Below is a small trained network, with its code and all its weights. Each question gives an input and a target symbol and asks what happens when units are switched off, that is, made to give their printed mean instead of their output.

import numpy as np


def w(rows, s, z=0):
    codes = np.array(rows[::2]) - 128.0
    scale = np.full(codes.shape[1], s)
    scale[-1] = z or s
    return codes * scale


def norm(h):
    return h / np.sqrt((h * h).mean(-1, keepdims=True) + 1e-5)


def f(y):
    return np.maximum(y, 0)


def softmax(a):
    e = np.exp(a - a.max(-1, keepdims=True))
    return e / e.sum(-1, keepdims=True)


def log_softmax(a):
    a = a - a.max(-1, keepdims=True)
    return a - np.log(np.exp(a).sum(-1, keepdims=True))


def net(x, mask):
    ids = ['αγδεηθξσ'.index(c) for c in x.split()]
    T = len(ids)
    res = E[ids] + P[:T]
    u = 0
    for l in range(3):
        r = norm(res)
        for j in range(2):
            rows = slice(4 * j, 4 * j + 4)
            q, k, v = (r @ M[l][rows].T for M in (Q, K, V))
            z = softmax(np.where(np.tri(T) > 0, q @ k.T / 4**0.5, -1e9)) @ v
            o = O[l][rows]
            res = res + np.where(mask[u + j], z, o[:, -1]) @ o[:, :-1]
        u += 2
        y = f(norm(res) @ A[l][:, :-1].T + A[l][:, -1])
        res = res + np.where(mask[u : u + 4], y, B[l][:, -1]) @ B[l][:, :-1]
        u += 4
    return log_softmax(norm(res)[-1] @ U[:, :-1].T + U[:, -1])


Q, K, V, O, A, B = {}, {}, {}, {}, {}, {}
E = w([
[145,113,136,129,164,96],'α',
[60,92,5,154,140,110],'γ',
[193,142,88,117,4,210],'δ',
[112,138,148,188,81,115],'ε',
[162,127,110,124,153,108],'η',
[82,182,137,144,148,124],'θ',
[148,123,122,120,143,109],'ξ',
[99,55,206,115,158,147],'σ',
],0.027)
P = w([
[124,165,166,254,173,163],'0',
[136,112,183,140,153,79],'1',
[139,115,167,119,135,93],'2',
[143,117,156,113,126,91],'3',
[152,115,145,104,119,97],'4',
[156,118,140,97,115,107],'5',
[161,124,131,96,107,108],'6',
[167,120,126,87,107,108],'7',
[166,123,119,90,101,111],'8',
[170,128,112,92,105,117],'9',
[175,127,110,89,94,120],'10',
[179,133,106,82,91,120],'11',
],0.0098)
Q[0] = w([
[79,137,117,157,156,176],'L0H0',
[165,101,177,125,75,92],'L0H0',
[121,103,92,2,202,45],'L0H0',
[154,162,158,119,84,105],'L0H0',
[223,48,187,149,150,192],'L0H1',
[146,179,134,107,158,61],'L0H1',
[149,79,185,133,106,141],'L0H1',
[172,116,144,231,115,246],'L0H1',
],0.008)
K[0] = w([
[134,183,173,150,122,136],'L0H0',
[180,89,157,121,80,109],'L0H0',
[137,95,113,82,255,146],'L0H0',
[134,122,138,171,147,119],'L0H0',
[208,77,136,112,114,161],'L0H1',
[149,167,121,94,161,72],'L0H1',
[172,103,146,185,141,104],'L0H1',
[183,123,170,212,66,165],'L0H1',
],0.0097)
V[0] = w([
[124,100,94,131,126,114],'L0H0',
[202,2,105,167,92,138],'L0H0',
[87,186,140,84,200,140],'L0H0',
[133,69,120,120,162,100],'L0H0',
[139,184,106,70,217,204],'L0H1',
[50,133,54,23,201,129],'L0H1',
[165,124,106,176,205,219],'L0H1',
[81,100,147,214,104,149],'L0H1',
],0.0045)
O[0] = w([
[128,113,137,126,116,93,108],'L0H0',
[99,52,219,220,246,124,96],'L0H0',
[162,164,48,159,122,146,150],'L0H0',
[132,83,98,169,140,110,255],'L0H0',
[151,121,141,251,193,159,59],'L0H1',
[194,84,189,214,181,91,80],'L0H1',
[59,165,163,95,2,141,37],'L0H1',
[152,188,106,87,148,156,154],'L0H1',
],0.0047,0.00065)
A[0] = w([
[170,71,131,112,115,120,4],'L0N0',
[128,110,51,2,76,238,55],'L0N1',
[123,140,67,61,60,123,79],'L0N2',
[170,117,53,66,138,112,134],'L0N3',
],0.0086,0.0041)
B[0] = w([
[153,225,98,115,179,119,168],'L0N0',
[110,58,210,134,2,164,210],'L0N1',
[145,84,84,66,118,97,193],'L0N2',
[56,73,204,168,149,109,255],'L0N3',
],0.009,0.0032)
Q[1] = w([
[38,140,7,105,151,186],'L1H0',
[120,200,134,140,112,141],'L1H0',
[74,109,149,132,91,203],'L1H0',
[155,91,58,104,162,94],'L1H0',
[118,139,60,90,80,158],'L1H1',
[117,149,177,104,119,215],'L1H1',
[122,170,49,94,99,144],'L1H1',
[188,153,137,184,134,101],'L1H1',
],0.014)
K[1] = w([
[88,135,54,24,153,76],'L1H0',
[158,168,143,103,105,103],'L1H0',
[69,68,178,53,96,37],'L1H0',
[121,98,73,167,170,170],'L1H0',
[129,145,120,41,93,33],'L1H1',
[80,86,185,33,123,106],'L1H1',
[122,161,67,50,124,7],'L1H1',
[128,177,141,165,153,167],'L1H1',
],0.013)
V[1] = w([
[100,151,100,128,117,173],'L1H0',
[106,123,1,157,112,142],'L1H0',
[166,176,188,160,143,155],'L1H0',
[213,175,65,121,119,75],'L1H0',
[121,124,125,118,175,136],'L1H1',
[179,138,112,135,73,108],'L1H1',
[28,156,170,90,153,78],'L1H1',
[139,156,76,109,133,221],'L1H1',
],0.0075)
O[1] = w([
[148,63,58,147,179,130,150],'L1H0',
[134,21,84,198,2,121,93],'L1H0',
[207,147,181,61,101,174,177],'L1H0',
[207,229,85,219,87,170,8],'L1H0',
[100,152,126,169,67,162,136],'L1H1',
[229,170,74,120,114,35,55],'L1H1',
[69,122,117,69,205,119,253],'L1H1',
[167,82,135,163,110,153,57],'L1H1',
],0.006,0.0033)
A[1] = w([
[72,188,254,175,143,136,141],'L1N0',
[171,182,30,89,116,163,208],'L1N1',
[161,180,127,49,125,194,4],'L1N2',
[102,133,97,156,254,96,144],'L1N3',
],0.0094,0.0034)
B[1] = w([
[69,92,192,243,155,168,254],'L1N0',
[127,54,77,10,141,30,173],'L1N1',
[177,4,109,66,44,164,149],'L1N2',
[99,147,224,147,3,115,243],'L1N3',
],0.0074)
Q[2] = w([
[142,95,173,108,139,64],'L2H0',
[159,90,105,157,130,179],'L2H0',
[128,99,89,60,199,115],'L2H0',
[63,140,110,101,119,189],'L2H0',
[145,89,134,128,179,78],'L2H1',
[164,169,112,38,143,86],'L2H1',
[252,51,140,141,134,103],'L2H1',
[176,78,114,109,118,32],'L2H1',
],0.017)
K[2] = w([
[141,170,80,186,174,205],'L2H0',
[164,95,77,89,108,88],'L2H0',
[112,121,89,88,218,91],'L2H0',
[35,127,206,68,105,69],'L2H0',
[98,180,61,228,200,176],'L2H1',
[158,240,97,109,112,140],'L2H1',
[252,124,93,175,127,240],'L2H1',
[139,207,63,249,97,172],'L2H1',
],0.013)
V[2] = w([
[142,112,171,150,101,106],'L2H0',
[190,136,156,181,157,175],'L2H0',
[66,109,120,180,144,143],'L2H0',
[136,223,148,101,171,164],'L2H0',
[147,149,147,122,105,99],'L2H1',
[129,144,101,108,206,58],'L2H1',
[109,176,74,139,132,87],'L2H1',
[112,127,114,30,2,125],'L2H1',
],0.0098)
O[2] = w([
[190,209,50,174,134,110,201],'L2H0',
[232,77,141,98,140,166,140],'L2H0',
[135,99,34,79,69,148,255],'L2H0',
[204,86,254,124,81,86,100],'L2H0',
[233,132,88,149,150,109,119],'L2H1',
[150,54,100,196,154,136,41],'L2H1',
[141,76,79,190,147,145,55],'L2H1',
[128,100,212,53,20,224,113],'L2H1',
],0.0066,0.0064)
A[2] = w([
[163,152,154,89,194,132,144],'L2N0',
[110,150,189,202,173,208,69],'L2N1',
[97,173,181,159,102,147,44],'L2N2',
[84,35,173,62,255,195,2],'L2N3',
],0.019,0.0089)
B[2] = w([
[80,143,85,136,114,200,184],'L2N0',
[121,230,249,142,192,79,225],'L2N1',
[104,55,25,163,125,121,211],'L2N2',
[66,13,150,25,225,140,254],'L2N3',
],0.015,0.0086)
U = w([
[88,237,175,168,111,106,169],'α',
[62,70,54,205,81,150,52],'γ',
[106,161,168,89,6,173,126],'δ',
[157,221,46,33,147,81,101],'ε',
[230,129,79,155,174,196,254],'η',
[216,67,151,147,112,72,106],'θ',
[87,233,61,100,147,250,28],'ξ',
[100,80,134,66,211,180,104],'σ',
],0.013,0.0043)

Each question gives the input, a string of symbols that net reads in full, and the target symbol t.
The units are the heads (4 rows each of Q, K, V and O) and the neurons (one row each of A and B). Each row of codes is followed by its name. A weight is (code - 128) times the scale printed after its matrix; where a second scale follows, it is the last column's (O, A, B and U).
mask holds one flag per unit, layer by layer, with each layer's heads first. A switched-off unit (its flag False) gives its mean, the last column of its rows in O or B, instead of its output. The means were averaged over made-up inputs and are rounded, as every weight is.
A unit's drop is (log p(t) with every unit on - log p(t) with that unit switched off) / (log p(t) with every unit on - log p(t) with every unit switched off).
The circuit of an input: a set's keep is (log p(t) with only the set's units on - log p(t) with every unit switched off) / (log p(t) with every unit on - log p(t) with every unit switched off). Starting from the 12 units with the biggest drops (on a tie, the unit counted first), units are removed one at a time, each time the one whose removal leaves the highest keep (on an exact tie, the one counted first), for as long as the keep stays at least 0.8.
units of the circuit, in order: the units of the circuit, biggest drop first
k most important neurons: the k neurons with the biggest drops, biggest first
top k neurons in layer l: the k neurons of layer l with the biggest drops, biggest first
which heads matter: for each layer, one digit per head in row order, 1 if its drop is at least 0.15 and else 0, layers parted by /
drop of u: that unit's drop, to one decimal
input θ ε ξ θ, target γ: top 3 neurons in layer 2 -> (L2N2, L2N3, L2N1)
input θ α η ε γ σ ξ θ, target γ: units of the circuit, in order -> (L2N2, L2N3)
input γ δ γ γ ε η θ δ σ ξ, target γ: which heads matter -> 00 / 00 / 00
input ξ σ θ δ η σ η η γ η, target ξ: top neuron in layer 0 -> (L0N3)
input α δ α δ θ θ ε θ ξ α, target α: which heads matter -> 00 / 11 / 00
input γ δ θ θ θ δ σ σ σ θ, target ε: which heads matter -> 10 / 10 / 00
input θ θ δ ε θ ξ α α, target θ: 2 most important neurons -> (L2N3, L1N3)
input ε θ θ η γ α, target ε: which heads matter -> 01 / 00 / 01
input δ θ η σ σ δ θ θ θ η θ, target ε: which heads matter -> 10 / 00 / 00
input η η ξ δ δ σ η, target η: which heads matter -> 00 / 10 / 00
input θ ξ ξ, target θ: 2 most important neurons -> (L2N3, L2N1)
input η ξ σ η θ ε α γ γ θ ξ θ, target δ: 2 most important neurons -> (L0N3, L1N1)
input η γ γ σ σ η ξ θ, target α: 3 most important neurons -> (L2N1, L1N0, L2N3)
input δ θ γ θ θ γ γ η η, target δ: top neuron in layer 2 -> (L2N3)
input σ ξ η δ θ σ γ θ γ η α ε, target α: 3 most important neurons -> (L2N1, L1N0, L2N3)
input θ γ θ η, target θ: 2 most important neurons -> (L2N3, L1N3)
input ε θ γ θ α ξ, target ε: 2 most important neurons -> (L1N0, L2N3)
input θ σ σ α α ε σ ε θ γ η ξ, target θ: 2 most important neurons -> (L0N3, L0N1)
input η σ σ ε ξ, target η: 2 most important neurons -> (L0N3, L2N3)
input θ η ε ε θ δ δ η ε ε, target ε: 3 most important neurons -> (L0N3, L0N2, L1N0)
input σ γ σ ξ ξ ε θ θ σ ε θ, target δ: most important neuron -> (L1N1)
input η ε γ σ θ η ε θ η ε η ε, target ε: 3 most important neurons -> (L0N3, L0N2, L0N1)
input α ξ θ η δ δ γ γ θ η, target α: 2 most important neurons -> (L0N3, L2N1)
input ε α θ η γ θ α θ θ σ ξ, target ε: 2 most important neurons -> (L1N0, L1N1)
input α ε δ σ θ σ θ η ξ, target α: top 2 neurons in layer 2 -> (L2N1, L2N3)
input θ θ θ δ ξ σ γ ξ θ δ η, target θ: top 2 neurons in layer 1 -> (L1N0, L1N3)
input ξ η η ε, target α: top neuron in layer 0 -> (L0N2)
input δ γ γ ξ σ ξ, target δ: drop of L2H1 -> 1.2
